grid =
[[ 1.38 -0.92 -2.13  0.84 -1.18 -3.90 -0.37  0.23 -1.49 -0.35 -1.73]
 [ 1.38 -0.92 -0.79  0.47 -1.18  0.32 -0.37  0.23 -2.91 -0.35 -3.22]
 [ 1.38 -0.92 -1.31  1.32 -1.18 -4.40 -0.37  0.23 -1.49 -0.35 -1.73]
 [ 1.38 -0.92 -0.79 -1.37 -1.18  1.62  1.58  0.23 -1.49  0.18 -1.81]
 [ 2.09 -1.05 -0.79 -0.11 -1.18  0.32 -0.19  0.23 -2.16 -0.35 -1.73]
 [ 1.59 -0.92  1.62 -0.11  1.72  0.32 -0.23  0.23 -1.49 -0.35 -1.73]
 [-2.10 -0.92 -0.79 -0.11 -2.19  0.32 -0.37  0.23 -1.49 -0.35 -4.19]
 [ 1.38 -0.92 -0.79  1.01 -1.18 -3.71 -0.37  0.23 -1.49 -0.35 -1.73]
 [ 1.32 -0.92 -3.09 -0.11 -1.51  0.32 -0.37  0.23  3.45  2.15 -1.73]
 [-1.48  1.05  2.47 -0.11 -1.18  1.05 -0.37  0.23 -1.49 -0.35 -1.73]
 [ 1.38 -0.92 -1.82  1.05 -1.18 -3.93 -0.37  0.23 -1.49 -0.35 -1.73]
 [-2.15  1.26  2.47 -0.11 -1.18  1.27 -0.37  0.23 -1.49 -0.35 -1.73]
 [ 1.38 -1.54 -0.79 -0.11 -1.18  0.32  1.54  0.23 -1.49 -0.35 -2.35]
 [ 1.38 -0.92 -0.79  0.54  0.30 -2.01 -0.75  0.23 -1.49 -0.35  2.64]
 [-1.74 -0.86 -0.79 -0.11 -1.59  0.32 -0.37  0.23 -1.49 -0.35 -3.19]]
grid[-15,-11] = 1.38
grid[-14,-8] = 0.47
grid[-15,7] = 0.23
grid[:, -11] = [1.38, 1.38, 1.38, 1.38, 2.09, 1.59, -2.10, 1.38, 1.32, -1.48, 1.38, -2.15, 1.38, 1.38, -1.74]
grid[-12,10] = -1.81
grid[2] = [1.38, -0.92, -1.31, 1.32, -1.18, -4.40, -0.37, 0.23, -1.49, -0.35, -1.73]
grid[:, 4] = [-1.18, -1.18, -1.18, -1.18, -1.18, 1.72, -2.19, -1.18, -1.51, -1.18, -1.18, -1.18, -1.18, 0.30, -1.59]
grid[-14] = [1.38, -0.92, -0.79, 0.47, -1.18, 0.32, -0.37, 0.23, -2.91, -0.35, -3.22]
grid[7,-10] = -0.92
grid[-8,-7] = -1.18
grid[:, 8] = [-1.49, -2.91, -1.49, -1.49, -2.16, -1.49, -1.49, -1.49, 3.45, -1.49, -1.49, -1.49, -1.49, -1.49, -1.49]
grid[11,-9] = 2.47
grid[-2,-1] = 2.64
grid[-9,3] = -0.11
grid[11,7] = 0.23
grid[-1,2] = -0.79
grid[13,-11] = 1.38
grid[:, 3] = [0.84, 0.47, 1.32, -1.37, -0.11, -0.11, -0.11, 1.01, -0.11, -0.11, 1.05, -0.11, -0.11, 0.54, -0.11]
grid[-3,-4] = 0.23
grid[-6,10] = -1.73
grid[9,4] = -1.18
grid[-3,8] = -1.49
grid[-15,-9] = -2.13
grid[-4,-3] = -1.49
grid[-12,6] = 1.58
grid[-4,-6] = 1.27
grid[-11,-1] = -1.73
grid[13] = [1.38, -0.92, -0.79, 0.54, 0.30, -2.01, -0.75, 0.23, -1.49, -0.35, 2.64]
grid[4,-4] = 0.23
grid[-11,-7] = -1.18
grid[-1,10] = -3.19
grid[1,-7] = -1.18

data =
array([[  64.83,   86.53,   80.83,   28.43,  122.12],
       [ 128.01,   52.41,  195.65,   -6.90,   13.08],
       [  -3.29,   51.68,  106.00,  142.08,  174.62],
       [ -22.59,   50.97,   22.79,  105.95,  173.16],
       [ -11.46,  188.58,  124.58,   99.49,  -10.79],
       [  77.21,  207.69,  110.60,  128.85,  -24.20],
       [ 136.36,   33.45,  137.81,  -27.07,  131.63],
       [  20.16, -178.09,  103.13,  119.26,  117.00],
       [  41.50,  153.60,  162.59,  197.10,  -95.23],
       [  81.66,  192.72,   43.65,  166.58,   87.22],
       [ 181.30,  134.92,  105.25,  140.76,   83.43],
       [  47.84,   40.87,   68.72,  171.97,  156.22],
       [  75.24,  -17.71,   48.53,    9.45,   44.25],
       [  18.83,  100.27,   44.22,  179.80,   83.27],
       [ 144.28,  128.64,  181.14,  108.78,  194.13],
       [  32.83,   -5.93,   88.47,   47.43,   45.40]])
data[0,0] => 64.83
data[11] => [47.84, 40.87, 68.72, 171.97, 156.22]
data[:, 3] => [28.43, -6.90, 142.08, 105.95, 99.49, 128.85, -27.07, 119.26, 197.10, 166.58, 140.76, 171.97, 9.45, 179.80, 108.78, 47.43]
data[14,4] => 194.13
data[0,3] => 28.43
data[1] => [128.01, 52.41, 195.65, -6.90, 13.08]
data[2] => [-3.29, 51.68, 106.00, 142.08, 174.62]
data[7] => [20.16, -178.09, 103.13, 119.26, 117.00]
data[5,0] => 77.21
data[11,1] => 40.87
data[3,4] => 173.16
data[9,0] => 81.66
data[0,4] => 122.12
data[6,1] => 33.45
data[8,3] => 197.10
data[1,4] => 13.08
data[12] => [75.24, -17.71, 48.53, 9.45, 44.25]
data[3,1] => 50.97
data[13,4] => 83.27
data[10,0] => 181.30
data[8,1] => 153.60
data[4,4] => -10.79
data[3,0] => -22.59
data[10,3] => 140.76
data[2,3] => 142.08
data[1,0] => 128.01
data[3] => [-22.59, 50.97, 22.79, 105.95, 173.16]
data[:, 4] => [122.12, 13.08, 174.62, 173.16, -10.79, -24.20, 131.63, 117.00, -95.23, 87.22, 83.43, 156.22, 44.25, 83.27, 194.13, 45.40]
data[:, 1] => [86.53, 52.41, 51.68, 50.97, 188.58, 207.69, 33.45, -178.09, 153.60, 192.72, 134.92, 40.87, -17.71, 100.27, 128.64, -5.93]
data[12,2] => 48.53
data[8,4] => -95.23
data[2,2] => 106.00
data[11,0] => 47.84
data[0,2] => 80.83
data[10] => [181.30, 134.92, 105.25, 140.76, 83.43]

m = array([58, 21, 37, 50, 59, 74, 48, 57, 34, 89, 71, 50, 73])
m[0] => 58
m[12] => 73
m[4] => 59
m[6] => 48
m[7] => 57
m[8] => 34
m[3] => 50

W = [-0.81  1.89  1.47 -1.67  1.53  0.46 -0.83  1.44 -0.29]
W[0]	-0.81
W[4]	1.53
W[2]	1.47
W[8]	-0.29
W[3]	-1.67

B =
-121.65  -148.71    14.16    28.92    12.24   -27.71     4.58    59.41   157.56     4.68  -137.40   -21.68   -89.62   -60.55  -129.93
-116.66  -136.12    19.11    22.55    12.25   -13.12    -0.32    58.72   158.23    14.67  -139.24   -34.09   -91.40   -67.04  -127.82
Rows and columns are counted from 0.
(0, 0): -121.65
(1, 12): -91.40
(0, 13): -60.55
(1, 8): 158.23
(1, 0): -116.66
(0, 2): 14.16
(1, 5): -13.12
(1, 6): -0.32
(0, 5): -27.71
(1, 1): -136.12
(1, 3): 22.55
(1, 13): -67.04
(1, 9): 14.67
(0, 12): -89.62
(0, 8): 157.56
